Here is a tiny trained network, its code and every weight. The questions are about switching its units off for an input and a target symbol, where a switched-off unit gives its printed mean instead of its output.

import numpy as np


def w(rows, s, z=0):
    codes = np.array(rows[::2]) - 128.0
    scale = np.full(codes.shape[1], s)
    scale[-1] = z or s
    return codes * scale


def softmax(a):
    e = np.exp(a - a.max(-1, keepdims=True))
    return e / e.sum(-1, keepdims=True)


def log_softmax(a):
    a = a - a.max(-1, keepdims=True)
    return a - np.log(np.exp(a).sum(-1, keepdims=True))


def net(x, mask):
    ids = ['ΛΠαεζμξω'.index(c) for c in x.split()]
    T = len(ids)
    res = E[ids] + P[:T]
    u = 0
    for l in range(2):
        r = res
        for j in range(3):
            rows = slice(3 * j, 3 * j + 3)
            q, k, v = (r @ M[l][rows].T for M in (Q, K, V))
            z = softmax(np.where(np.tri(T) > 0, q @ k.T / 3**0.5, -1e9)) @ v
            o = O[l][rows]
            res = res + np.where(mask[u + j], z, o[:, -1]) @ o[:, :-1]
        u += 3
    return log_softmax(res[-1] @ U[:, :-1].T + U[:, -1])


Q, K, V, O = {}, {}, {}, {}
E = w([
[107,229,144,86,166,170,163,176],'Λ',
[69,106,46,23,162,45,100,170],'Π',
[224,152,93,198,160,95,108,108],'α',
[35,162,11,196,102,187,115,148],'ε',
[171,153,115,107,115,157,154,29],'ζ',
[58,202,244,107,119,177,97,96],'μ',
[143,79,175,101,44,103,67,82],'ξ',
[248,222,121,130,58,80,92,166],'ω',
],0.014)
P = w([
[88,90,128,250,101,137,143,121],'0',
[78,178,124,186,125,138,117,100],'1',
[89,201,118,147,139,152,83,88],'2',
[112,207,117,102,113,184,61,105],'3',
[158,213,73,98,72,197,111,122],'4',
[164,250,97,81,104,193,107,98],'5',
[171,254,71,93,105,195,131,92],'6',
[150,225,64,81,112,187,104,101],'7',
],0.0052)
Q[0] = w([
[155,233,86,118,120,118,93,179],'0.h0',
[102,124,206,157,212,158,181,202],'0.h0',
[122,234,139,65,35,113,45,142],'0.h0',
[118,242,108,45,178,105,65,120],'0.h1',
[60,151,52,231,113,138,182,90],'0.h1',
[66,65,22,188,149,141,95,199],'0.h1',
[102,253,42,60,106,100,4,18],'0.h2',
[167,6,91,121,104,100,231,158],'0.h2',
[97,80,186,161,137,157,208,231],'0.h2',
],0.0052)
K[0] = w([
[89,134,85,33,150,135,167,177],'0.h0',
[116,190,109,181,141,103,104,155],'0.h0',
[13,93,114,62,181,121,175,123],'0.h0',
[133,151,160,73,11,105,52,173],'0.h1',
[112,197,50,209,75,216,178,98],'0.h1',
[66,107,61,171,129,166,133,130],'0.h1',
[234,161,160,1,42,219,98,16],'0.h2',
[164,99,49,228,180,109,140,188],'0.h2',
[80,134,143,161,206,97,120,224],'0.h2',
],0.0055)
V[0] = w([
[109,171,159,169,88,167,118,89],'0.h0',
[166,49,156,142,74,89,174,95],'0.h0',
[104,120,175,176,71,203,128,115],'0.h0',
[190,108,205,43,204,108,165,135],'0.h1',
[54,101,117,110,254,116,152,158],'0.h1',
[117,105,86,114,105,143,181,166],'0.h1',
[148,193,175,65,61,178,129,19],'0.h2',
[99,156,97,96,207,189,160,102],'0.h2',
[174,50,83,115,114,91,175,100],'0.h2',
],0.008)
O[0] = w([
[75,104,121,199,25,156,119,118,132],'0.h0',
[180,132,215,91,144,112,65,84,29],'0.h0',
[110,130,138,185,65,137,64,118,92],'0.h0',
[91,191,165,141,157,28,218,65,39],'0.h1',
[138,72,157,125,232,113,195,155,103],'0.h1',
[139,132,137,55,200,155,112,170,122],'0.h1',
[140,117,20,113,14,155,183,101,255],'0.h2',
[152,142,91,136,198,135,254,108,153],'0.h2',
[163,117,140,12,166,149,91,39,57],'0.h2',
],0.0064,0.0081)
Q[1] = w([
[88,241,5,125,121,164,211,195],'1.h0',
[68,82,154,103,121,121,119,141],'1.h0',
[102,154,154,130,208,93,121,210],'1.h0',
[214,164,77,152,88,170,63,146],'1.h1',
[163,92,190,79,245,112,124,4],'1.h1',
[210,71,209,179,90,118,47,72],'1.h1',
[104,105,1,97,22,135,47,166],'1.h2',
[175,143,54,39,168,128,124,199],'1.h2',
[34,206,135,125,66,157,172,69],'1.h2',
],0.0058)
K[1] = w([
[185,231,110,114,88,140,202,106],'1.h0',
[69,119,148,135,105,177,117,92],'1.h0',
[153,180,161,242,121,144,56,118],'1.h0',
[110,162,126,66,132,136,183,128],'1.h1',
[136,115,232,253,101,203,88,104],'1.h1',
[114,149,225,88,124,164,148,137],'1.h1',
[103,190,78,64,154,157,189,95],'1.h2',
[111,142,107,130,130,230,178,132],'1.h2',
[87,49,40,41,160,66,116,113],'1.h2',
],0.0066)
V[1] = w([
[40,85,182,70,154,181,155,127],'1.h0',
[154,105,103,118,102,164,165,1],'1.h0',
[201,197,98,59,146,105,85,183],'1.h0',
[108,253,89,135,158,216,216,138],'1.h1',
[193,120,146,204,140,102,135,118],'1.h1',
[68,146,186,94,109,54,116,193],'1.h1',
[139,211,204,157,134,78,158,139],'1.h2',
[137,105,96,101,163,165,170,34],'1.h2',
[196,204,123,171,133,194,125,149],'1.h2',
],0.0075)
O[1] = w([
[76,53,156,133,117,162,149,77,46],'1.h0',
[215,93,96,114,78,138,186,101,165],'1.h0',
[122,177,140,83,100,120,64,207,147],'1.h0',
[71,177,202,30,111,210,166,164,254],'1.h1',
[184,204,76,111,152,145,117,96,42],'1.h1',
[39,136,94,143,98,57,116,130,116],'1.h1',
[72,219,90,36,121,155,170,108,32],'1.h2',
[224,58,160,89,85,170,123,107,127],'1.h2',
[103,160,135,108,190,255,134,150,178],'1.h2',
],0.0065,0.0094)
U = w([
[87,171,175,59,100,186,140,164,170],'Λ',
[113,94,133,117,216,28,180,168,159],'Π',
[209,209,59,183,247,130,114,72,220],'α',
[135,58,113,198,202,175,106,194,68],'ε',
[253,63,115,80,86,173,157,97,111],'ζ',
[91,101,56,244,89,71,253,93,94],'μ',
[90,59,93,117,49,86,51,58,172],'ξ',
[151,191,89,117,61,61,59,154,4],'ω',
],0.0048,0.0036)

Each question gives the input, a string of symbols that net reads in full, and the target symbol t.
The units are the heads (3 rows each of Q, K, V and O). Each row of codes is followed by its name. A weight is (code - 128) times the scale printed after its matrix; where a second scale follows, it is the last column's (O and U).
mask holds one flag per head, layer by layer. A switched-off head (its flag False) gives its mean, the last column of its rows in O, instead of its output. The means were averaged over made-up inputs and are rounded, as every weight is.
A unit's drop is (log p(t) with every unit on - log p(t) with that unit switched off) / (log p(t) with every unit on - log p(t) with every unit switched off).
The circuit of an input: a set's keep is (log p(t) with only the set's units on - log p(t) with every unit switched off) / (log p(t) with every unit on - log p(t) with every unit switched off). Starting from all 6 units, units are removed one at a time, each time the one whose removal leaves the highest keep (on an exact tie, the one counted first), for as long as the keep stays at least 0.8.
units of the circuit, in order: the units of the circuit, biggest drop first
unit that matters most: the unit with the biggest drop
which heads matter: for each layer, one digit per head in row order, 1 if its drop is at least 0.15 and else 0, layers parted by /
input α Π ζ, target ζ: which heads matter : 001 / 100
input Λ μ Λ Λ ω ξ, target Λ: units of the circuit, in order : 1.h1; 1.h2
input ζ ζ α, target ζ: units of the circuit, in order : 0.h2; 1.h0; 1.h2
input ζ ξ ω ξ ξ, target ζ: unit that matters most : 0.h2
input Π Λ ε Λ ε, target ε: units of the circuit, in order : 0.h1; 0.h2
input ε ε Π Λ, target ε: which heads matter : 010 / 001
input ω ε ω ζ μ, target ζ: units of the circuit, in order : 0.h2; 1.h0; 1.h2
input ε α Π, target ε: units of the circuit, in order : 0.h1; 1.h2
input Π μ Λ Π Π, target Π: units of the circuit, in order : 0.h1; 0.h0
input ζ Π μ Λ Λ, target μ: units of the circuit, in order : 0.h2; 0.h1; 1.h1
input α Π μ ω Λ, target ω: units of the circuit, in order : 1.h0; 0.h1; 1.h1; 1.h2
input ε Π ε μ ω Λ α, target ω: units of the circuit, in order : 1.h0; 0.h0
input Λ ω ξ, target Λ: units of the circuit, in order : 1.h1; 1.h2; 0.h1
input ε Λ ζ μ ξ ε, target ζ: unit that matters most : 0.h2
input Π Π α, target α: units of the circuit, in order : 1.h1; 0.h2; 0.h0
input μ Λ ε ε, target Λ: which heads matter : 010 / 011
input Λ α Π, target α: which heads matter : 111 / 010
input Π Π ω ζ μ ω Π α, target ω: which heads matter : 110 / 100
input Π μ α Λ μ ε μ ζ, target μ: which heads matter : 111 / 010
input ζ Λ α, target Λ: which heads matter : 100 / 011
input μ ξ ξ ξ Π ζ, target ξ: unit that matters most : 0.h0
